The symbols move the elements like this.
vi: meko->giru, domi->meko, foze->ketu, kesa->reze, kide->koro, mupa->ruka, keku->rake, goso->save, ruva->tepi, bapu->famo, kede->gano, mizu->rote, more->loza, tepi->nipi, mefe->reka, dode->daza, vegi->boli, fadi->vume, pepa->lolo, dete->lugo, gose->tuvo, dito->bigu, lubu->vane, seva->vefi, gude->zuno, tupi->dube, befa->bapu, zafa->nefi, tuvo->seva, dimi->tore, teku->zagi, kema->dete, vume->debo, luti->musa, fesu->ruva, gano->rona, daza->bimo, runi->kide, rope->runi, luse->bale, dada->veza, poko->sati, duno->zafa, povi->gete, dilo->mipu, siko->mizu, dore->zosi, kove->niza, kibu->dozi, zagi->mela, susa->site, vesi->pudi, lida->fovo, beza->nobu, dovu->mupa, bide->gori, vane->lofe, lolo->fepe, keze->fize, refi->pepi, migu->seba, losi->kari, vefi->sibo, gele->vozo, lugo->domi, save->gozo, duse->gele, veza->luni, seba->duse, zisi->tudo, reka->dore, niki->vemo, fepe->dagu, lobu->tebi, bili->kabi, dozi->gude, rafe->seso, nipu->lida, vuso->migu, mela->lobu, kulo->vufe, zosi->povi, vufe->lifa, dagu->roko, gete->faki, nupu->gofi, vebo->lubu, famo->nege, zezu->dimi, nege->luse, ripe->kulo, vemo->misu, nipi->loti, giti->vesi, fido->zeva, pepi->losi, fize->sava, gofi->bade, pupo->goso, ruka->keze, boli->befa, vozo->fesu, zeve->dilo, temu->kudi, vude->dada, rona->kove, kabi->suri, misu->giti, lezi->gose, mida->beza, vuza->pepa, site->kema, faki->keku, bigu->bide, tudo->vuza, bobe->kede, fovo->vero, vefu->dode, tori->mida, loza->repe, feku->losu, dopo->ruvu, lifa->tava, suri->vuso, bube->niki, niza->dovu, loti->dopo, tore->vude, seso->zezu, luni->tori, sibo->rafe, bafe->mese, rote->bobe, gapu->bafe, kudi->mefe, kari->bube, sava->feku, losu->refi, gori->duno, dube->susa, repe->fido, musa->vefu, naka->dito, mope->pupo, nobu->roso, mese->pigi, mipu->bili, bimo->teku, pudi->naka, tava->vegi, zeva->zeve, reze->vebo, zuno->gapu, roso->nipu, lofe->siko, rake->kesa, pigi->ripe, vero->more, tebi->zisi, ketu->nupu, bade->luti, debo->lezi, giru->fadi, roko->tupi, koro->temu, gozo->kibu, bale->rope, sati->mope, ruvu->foze, nefi->poko
vo: meko->vume, domi->fadi, foze->gofi, kesa->lubu, kide->kudi, mupa->fize, keku->reze, goso->kibu, ruva->loti, bapu->luse, kede->kove, mizu->kede, more->fido, tepi->dopo, mefe->zosi, dode->teku, vegi->bapu, fadi->lezi, pepa->dagu, dete->meko, gose->vefi, dito->gori, lubu->siko, seva->rafe, gude->bafe, tupi->site, befa->nege, zafa->sati, tuvo->sibo, dimi->dada, teku->lobu, kema->domi, vume->gose, luti->dode, fesu->nipi, gano->niza, daza->zagi, runi->temu, rope->koro, luse->runi, dada->tori, poko->pupo, duno->poko, povi->keku, dilo->kabi, siko->bobe, dore->gete, kove->mupa, kibu->zuno, zagi->tebi, susa->dete, vesi->dito, lida->more, beza->nipu, dovu->keze, bide->zafa, vane->mizu, lolo->roko, keze->feku, refi->kari, migu->gele, losi->niki, vefi->seso, gele->ruva, lugo->giru, save->dozi, duse->fesu, veza->mida, seba->vozo, zisi->pepa, reka->povi, niki->giti, fepe->tupi, lobu->tudo, bili->vuso, dozi->gapu, rafe->dimi, nipu->vero, vuso->duse, mela->zisi, kulo->tava, zosi->faki, vufe->vegi, dagu->dube, gete->rake, nupu->luti, vebo->lofe, famo->bale, zezu->vude, nege->rope, ripe->lifa, vemo->vesi, nipi->ruvu, giti->naka, fido->dilo, pepi->bube, fize->losu, gofi->musa, pupo->gozo, ruka->sava, boli->famo, vozo->tepi, zeve->bili, temu->reka, vude->luni, rona->dovu, kabi->migu, misu->pudi, lezi->seva, mida->roso, vuza->fepe, site->lugo, faki->kesa, bigu->duno, tudo->lolo, bobe->rona, fovo->loza, vefu->bimo, tori->nobu, loza->zeva, feku->pepi, dopo->ketu, lifa->boli, suri->seba, bube->misu, niza->ruka, loti->foze, tore->veza, seso->tore, luni->beza, sibo->zezu, bafe->ripe, rote->gano, gapu->pigi, kudi->dore, kari->vemo, sava->refi, losu->losi, gori->nefi, dube->kema, repe->zeve, musa->daza, naka->bide, mope->save, nobu->lida, mese->kulo, mipu->suri, bimo->mela, pudi->bigu, tava->befa, zeva->mipu, reze->vane, zuno->mese, roso->fovo, lofe->rote, rake->vebo, pigi->vufe, vero->repe, tebi->vuza, ketu->bade, bade->vefu, debo->tuvo, giru->debo, roko->susa, koro->mefe, gozo->gude, bale->kide, sati->goso, ruvu->nupu, nefi->mope
gu: meko->niza, domi->kove, foze->nege, kesa->tudo, kide->bade, mupa->giru, keku->tebi, goso->repe, ruva->tava, bapu->loti, kede->site, mizu->tupi, more->sati, tepi->vegi, mefe->dode, dode->kudi, vegi->ruva, fadi->mupa, pepa->reze, dete->gano, gose->sava, dito->tori, lubu->lolo, seva->losu, gude->mipu, tupi->siko, befa->nipi, zafa->nipu, tuvo->feku, dimi->niki, teku->dore, kema->kede, vume->ruka, luti->kide, fesu->lifa, gano->kema, daza->mefe, runi->gofi, rope->nupu, luse->foze, dada->giti, poko->fovo, duno->roso, povi->zagi, dilo->kibu, siko->roko, dore->bimo, kove->lugo, kibu->zeve, zagi->zosi, susa->rote, vesi->dada, lida->zafa, beza->bigu, dovu->meko, bide->beza, vane->fepe, lolo->vebo, keze->vume, refi->seva, migu->mese, losi->sibo, vefi->refi, gele->kulo, lugo->rona, save->fido, duse->ripe, veza->vesi, seba->pigi, zisi->keku, reka->daza, niki->zezu, fepe->lubu, lobu->gete, bili->gude, dozi->dilo, rafe->losi, nipu->duno, vuso->bafe, mela->povi, kulo->duse, zosi->teku, vufe->gele, dagu->vane, gete->mela, nupu->bale, vebo->pepa, famo->dopo, zezu->bube, nege->ruvu, ripe->seba, vemo->dimi, nipi->boli, giti->vude, fido->goso, pepi->vefi, fize->debo, gofi->rope, pupo->loza, ruka->fadi, boli->tepi, vozo->vufe, zeve->gozo, temu->musa, vude->misu, rona->dete, kabi->zuno, misu->tore, lezi->fize, mida->dito, vuza->kesa, site->bobe, faki->lobu, bigu->mida, tudo->rake, bobe->susa, fovo->nefi, vefu->temu, tori->naka, loza->mope, feku->gose, dopo->bapu, lifa->vozo, suri->gapu, bube->seso, niza->domi, loti->befa, tore->vemo, seso->kari, luni->pudi, sibo->pepi, bafe->suri, rote->dube, gapu->kabi, kudi->vefu, kari->rafe, sava->lezi, losu->tuvo, gori->nobu, dube->mizu, repe->pupo, musa->koro, naka->luni, mope->more, nobu->bide, mese->vuso, mipu->dozi, bimo->reka, pudi->veza, tava->fesu, zeva->save, reze->vuza, zuno->bili, roso->gori, lofe->dagu, rake->zisi, pigi->migu, vero->poko, tebi->faki, ketu->luse, bade->runi, debo->keze, giru->dovu, roko->lofe, koro->luti, gozo->zeva, bale->ketu, sati->vero, ruvu->famo, nefi->lida

The rows follow the links: the fewer symbols apart two elements are, the more alike their rows tend to be.

Each row is also shifted at random along 6 hidden directions that mean nothing.

Known rows, each with its element:
-81	0	-53	1	-3	24	-16	22	-28	41	-4	-31	43	-25	6	24	-8	25	46	-1	59	-6	-21	11	-38	-49; element debo
-76	-20	16	2	-21	21	-52	36	-47	10	1	-1	-35	16	8	44	32	30	-9	-14	-38	-16	-24	8	-9	-5; element vesi
-35	1	23	-1	13	-5	15	7	16	-22	-42	1	23	16	25	19	-32	-2	-8	-29	18	-2	41	-12	-22	13; element zosi
-49	-51	-42	2	15	38	-14	-24	-22	28	8	-14	47	-19	-7	11	64	33	4	34	44	41	-30	21	-7	-44; element misu
21	-9	21	-25	15	40	-27	8	-35	25	-8	-8	-21	-23	21	8	14	5	-1	26	11	-7	-1	-2	-26	-44; element vume
-50	-19	-24	7	49	-12	53	10	16	-6	-30	9	51	6	20	15	17	-26	-26	-24	-21	44	12	39	-11	-12; element bade
79	14	4	-18	11	33	34	-9	97	-58	36	-14	6	-26	-18	2	-1	-39	20	-45	27	21	27	68	-9	-51; element boli
-30	-10	74	-14	38	31	24	2	43	-39	-37	-6	24	2	-5	14	-20	-8	38	-23	76	-11	51	26	-47	-36; element bimo
-26	-55	-21	15	-29	-2	-49	-71	-39	22	-6	-18	4	15	42	12	79	51	-31	37	18	47	6	-41	70	48; element nobu
-22	46	-14	7	3	-15	27	23	47	-21	-12	-5	49	3	-27	20	-68	-7	36	-40	49	-14	12	1	-36	-17; element teku
50	-96	-11	-21	-19	87	-13	11	4	-18	-9	4	-1	-19	70	-14	8	6	-65	-13	-23	7	28	4	-38	12; element tuvo
-11	-10	-24	14	34	-33	20	-60	-6	29	2	-15	16	-7	25	11	82	-11	4	26	8	59	3	31	68	-4; element kulo
-63	-18	-14	-12	4	37	9	9	12	2	-27	-13	42	-19	28	-5	-44	6	10	-10	57	-13	29	-11	-50	-16; element rote
20	-43	28	-14	-36	48	-18	51	-4	-29	1	6	-14	9	-21	-56	-52	18	17	-14	-3	-58	-3	-8	-69	22; element vefi
-3	-66	-23	25	-3	32	32	1	31	-7	35	29	17	-19	-31	-22	19	-6	-8	5	-10	-13	-35	48	-3	4; element more
32	-12	-26	17	-43	3	8	-3	48	-29	41	4	-19	-6	2	-6	-10	-13	-9	-36	-30	-14	-2	23	32	35; element mipu
21	-34	-60	-19	-18	41	-22	-14	-3	-2	12	-16	31	-15	16	-27	14	21	-35	14	8	42	-6	-20	-20	-7; element sibo
35	-45	15	11	-22	30	16	-26	58	-34	30	1	-8	-15	-9	-20	10	-5	22	-12	29	-19	11	37	17	17; element dozi
-28	31	78	5	-9	-30	-42	-8	-39	7	20	8	-75	24	-57	-6	34	17	39	38	-15	-35	-33	-9	33	6; element sati
87	-23	-44	-1	-14	33	37	12	34	-5	3	17	43	-32	4	-51	-80	-13	-15	4	25	-28	2	-23	-46	15; element site
42	-2	0	8	-7	-15	31	5	44	-38	-2	-3	8	15	8	-12	-18	-18	9	-46	-8	-1	27	24	6	32; element bapu
67	-33	0	36	-34	-1	16	26	13	-1	38	45	-40	-4	-20	-2	-8	-14	-14	-13	-65	-57	-39	29	24	39; element repe
-84	-63	17	-28	-10	53	-30	35	-33	-21	-21	-3	-11	18	22	-34	13	24	-34	-10	-37	6	9	-6	-53	13; element rafe
-26	-9	-59	12	-28	12	-8	-33	33	-9	45	-15	45	-12	-57	-23	12	27	23	15	55	24	-32	0	7	-8; element duno
-10	-18	-73	13	-41	33	8	88	-6	13	13	13	19	-18	15	10	-73	0	-8	-53	-43	-53	-34	16	-61	1; element fize
3	149	58	-32	34	-49	-20	4	-5	3	5	-10	-26	4	-86	2	-46	-13	53	36	39	-8	-12	-43	-19	-71; element tudo
-61	-2	69	-39	-17	42	-62	-19	5	-50	23	-17	-60	16	-21	-6	45	21	-14	5	-8	22	15	-7	-2	-21; element roso
5	7	8	4	19	3	36	52	-2	8	-21	43	4	-9	6	9	-61	-31	-30	-12	-40	-42	-6	0	-45	-4; element vebo
-21	16	23	16	-31	-14	-28	-13	0	1	28	-7	-52	5	-2	33	24	8	23	-10	-9	-21	-7	15	50	12; element gozo
-86	-67	41	13	25	-22	24	-1	-40	9	-90	17	31	40	63	-14	-8	13	-30	5	2	-8	47	-41	-6	77; element lobu
39	26	104	-13	48	-31	10	7	-19	-11	-38	17	-47	30	-7	3	19	-21	2	10	-28	-7	25	3	4	-3; element kide
7	-11	27	-13	0	2	6	-24	29	-37	20	1	-40	7	5	-37	34	-23	-22	-3	-41	22	21	19	32	22; element bafe
-9	-21	39	4	41	-5	30	17	2	-8	-42	19	1	15	39	38	14	-23	-31	-27	-34	8	29	26	-6	-2; element temu
-58	9	-13	-30	37	23	-3	-25	-16	24	-13	-27	43	-28	-8	-32	8	9	26	51	75	32	3	-17	-35	-60; element kove
-3	-41	71	-6	14	43	43	41	64	-64	-1	8	-19	1	-9	-13	-15	-33	40	-63	2	-44	34	87	-46	-14; element vegi
86	-6	61	-24	59	2	20	-66	0	3	-37	13	13	-7	4	-30	24	-12	-22	72	55	33	37	-37	6	-16; element zisi
47	-34	-33	39	10	-21	51	-14	25	13	5	5	29	-10	15	7	18	-18	23	-16	7	-4	-3	50	37	23; element fesu
8	7	-10	-26	-40	25	-58	22	-34	-3	3	-17	-38	7	33	5	-8	21	-35	-16	-44	4	5	-36	-13	10; element seva
17	39	-47	-15	-11	0	-4	56	-30	22	11	15	-17	-11	7	-9	-47	-20	-44	-3	-81	-13	-31	-21	-33	-13; element meko

Complete each set of four: the symbols that take the first to the second take the third to the fourth, perhaps in another order.
Answer with the element's name.
-111	-23	-26	35	7	-30	-12	-49	-37	48	7	-14	23	1	-9	25	75	33	35	43	43	24	-31	10	59	2
to -78	8	-45	25	-9	-31	41	9	38	-13	28	-9	34	3	-52	-42	-19	-8	57	-21	16	-6	-23	36	4	17
as 52	-10	-9	4	-2	8	6	5	-16	26	-28	19	-4	-18	62	30	-35	-11	-48	-2	-20	-19	22	-32	-2	15
to mupa

6	-25	-1	-25	-3	41	9	14	8	-13	-19	4	7	-15	36	-33	-45	-9	-35	-2	1	-11	29	-23	-46	6
to 54	-23	36	-28	14	25	-7	20	-46	16	-21	24	-38	-8	31	-39	-8	-14	-49	34	-54	-18	4	-30	-27	8
as 123	13	18	2	21	-1	26	-58	62	-18	23	-23	15	-23	-23	-4	26	-17	59	11	85	18	22	42	35	-34
to nege

-82	-45	-30	0	3	0	7	8	-49	36	-49	-2	37	4	51	-33	-17	16	-17	20	8	-3	12	-41	-23	39
to 36	-88	10	20	-32	15	-18	40	-77	41	-47	25	-28	13	86	1	-11	22	-42	-3	-60	-60	5	-30	-7	80
as -71	5	41	-25	35	2	11	17	-9	-17	-44	16	-2	19	27	-2	-16	-18	-49	-8	-34	18	36	-23	-31	2
to siko

112	80	9	-36	-55	24	-52	57	15	-35	52	-7	-64	-6	-54	-15	-77	2	13	-23	-32	-49	-23	-25	-48	-28
to -2	10	-18	-22	-16	19	-37	27	-28	-4	19	-1	-20	5	-22	-21	5	14	-29	7	-49	16	-29	-19	-25	-11
as 43	-44	0	23	-30	10	-12	24	-44	38	-20	-1	11	-3	8	-17	-36	33	47	15	43	-70	-16	-19	-25	33
to losi

-11	23	24	22	-18	-46	-48	-45	-46	40	14	-9	-58	11	11	50	67	23	14	30	-9	1	-15	-14	90	21
to 65	-50	25	9	5	16	30	-71	58	-28	22	-10	19	-16	-32	-66	31	-1	52	35	86	1	17	26	29	16
as 71	100	70	-20	-4	-28	-19	16	30	-36	35	-10	-88	10	-39	27	-9	-31	40	-33	-31	-22	8	29	23	-35
to foze

-40	14	-29	2	22	4	43	56	9	7	-14	32	27	-12	9	20	-58	-34	-40	-27	-45	-14	-8	6	-50	-21
to -89	-41	44	23	30	-17	5	-13	-63	61	-79	-2	32	5	49	25	-4	28	45	37	82	-42	24	-27	-4	18
as -17	-90	-49	37	-36	22	13	-23	17	-2	13	4	59	-1	-16	-36	5	38	13	9	51	-11	-21	2	1	51
to nefi

31	1	59	-39	-42	25	-61	57	-43	-32	-2	13	-89	31	9	-32	-28	11	-47	-15	-99	-37	3	-41	-37	37
to -61	-89	-19	30	-43	32	-21	22	-22	5	-7	8	6	13	35	25	16	37	-19	-28	-23	-26	-11	10	-3	50
as 62	44	30	14	-44	-15	-17	1	34	-20	55	1	-56	-1	-53	2	-24	-3	51	-14	3	-54	-19	14	30	9
to vufe

4	-3	27	22	34	-64	35	-13	-21	10	-43	6	24	35	-9	-29	6	-1	30	16	11	1	8	-10	20	46
to 61	-59	-12	48	16	-45	40	-27	-27	43	-62	25	43	14	73	36	9	4	-29	1	5	-6	25	-18	44	73
as 107	-27	24	14	0	34	18	-42	53	-11	54	13	-11	-37	-55	-14	27	-9	35	31	53	-20	-21	47	20	-32
to kabi

122	-32	-7	7	40	5	44	-28	27	2	-22	25	22	-13	52	34	26	-33	-68	-3	-22	41	29	18	24	-2
to 25	28	20	21	25	-44	30	19	-6	12	-27	17	7	16	-5	34	-18	-12	14	-15	-7	-17	1	7	6	4
as -27	87	-22	8	1	-30	3	37	-6	32	1	1	16	-17	-29	42	-75	-9	41	-7	30	-40	-23	-16	-27	-43
to fepe

-105	20	-31	-24	0	-4	-24	33	-56	24	-27	-6	-9	7	49	0	-14	-1	-53	-2	-63	22	4	-41	-22	4
to -7	-3	0	-25	-28	26	-55	11	-33	-2	-2	-23	-21	7	18	-8	1	29	-12	0	-6	5	7	-34	-18	3
as -90	-81	-55	35	5	-15	56	-10	13	3	-9	7	51	7	28	-38	28	-7	-6	-15	-18	17	-2	40	26	60
to dopo

-18	37	-1	2	21	-32	-4	-36	4	13	8	-30	-13	-1	17	45	61	-11	24	-6	9	41	13	33	56	-28
to 46	91	-51	-12	-18	-29	16	17	71	-48	43	-20	1	2	-29	13	-42	-33	2	-66	-31	32	5	16	7	-20
as -36	-16	38	1	21	-2	33	8	25	-27	8	6	-17	7	-27	-40	19	-26	30	-7	-13	-10	1	51	0	1
to ruva

-40	39	28	-53	35	27	-29	-7	-27	8	-6	-20	-15	-18	-5	-19	13	-3	-2	43	23	28	9	-21	-34	-71
to 3	33	14	-57	-20	72	-56	35	13	-35	28	-26	-46	-19	6	18	-14	-1	-19	-31	-21	9	14	4	-53	-69
as 29	-23	-75	35	-13	-25	22	-29	-21	62	-31	-6	78	-21	37	-4	-45	23	20	30	81	-22	1	-51	14	42
to dovu

7	102	43	-45	31	8	-13	-30	61	-43	8	-38	10	-12	-47	33	-19	-11	43	-6	92	37	36	-4	-22	-97
to -36	11	28	-13	60	-6	22	-35	-3	15	-37	-1	46	-10	-13	-11	7	-5	18	49	75	26	16	-18	-18	-41
as 73	3	-52	54	-32	-79	31	-5	-2	20	-11	4	21	29	24	2	-28	0	16	-28	-19	-20	-1	-15	61	97
to gofi

-6	41	36	-24	44	-5	14	-38	25	-16	-22	-12	36	-4	-32	-17	-14	-4	25	33	82	27	28	-25	-22	-43
to 105	55	-17	2	-7	-13	9	21	2	26	6	23	-13	-24	10	31	-66	-24	-25	0	-20	-34	-9	-30	-6	-11
as -6	26	42	-1	26	-34	0	-25	-11	7	3	-10	-40	10	-2	11	58	-18	27	13	-11	19	5	29	50	-11
to famo

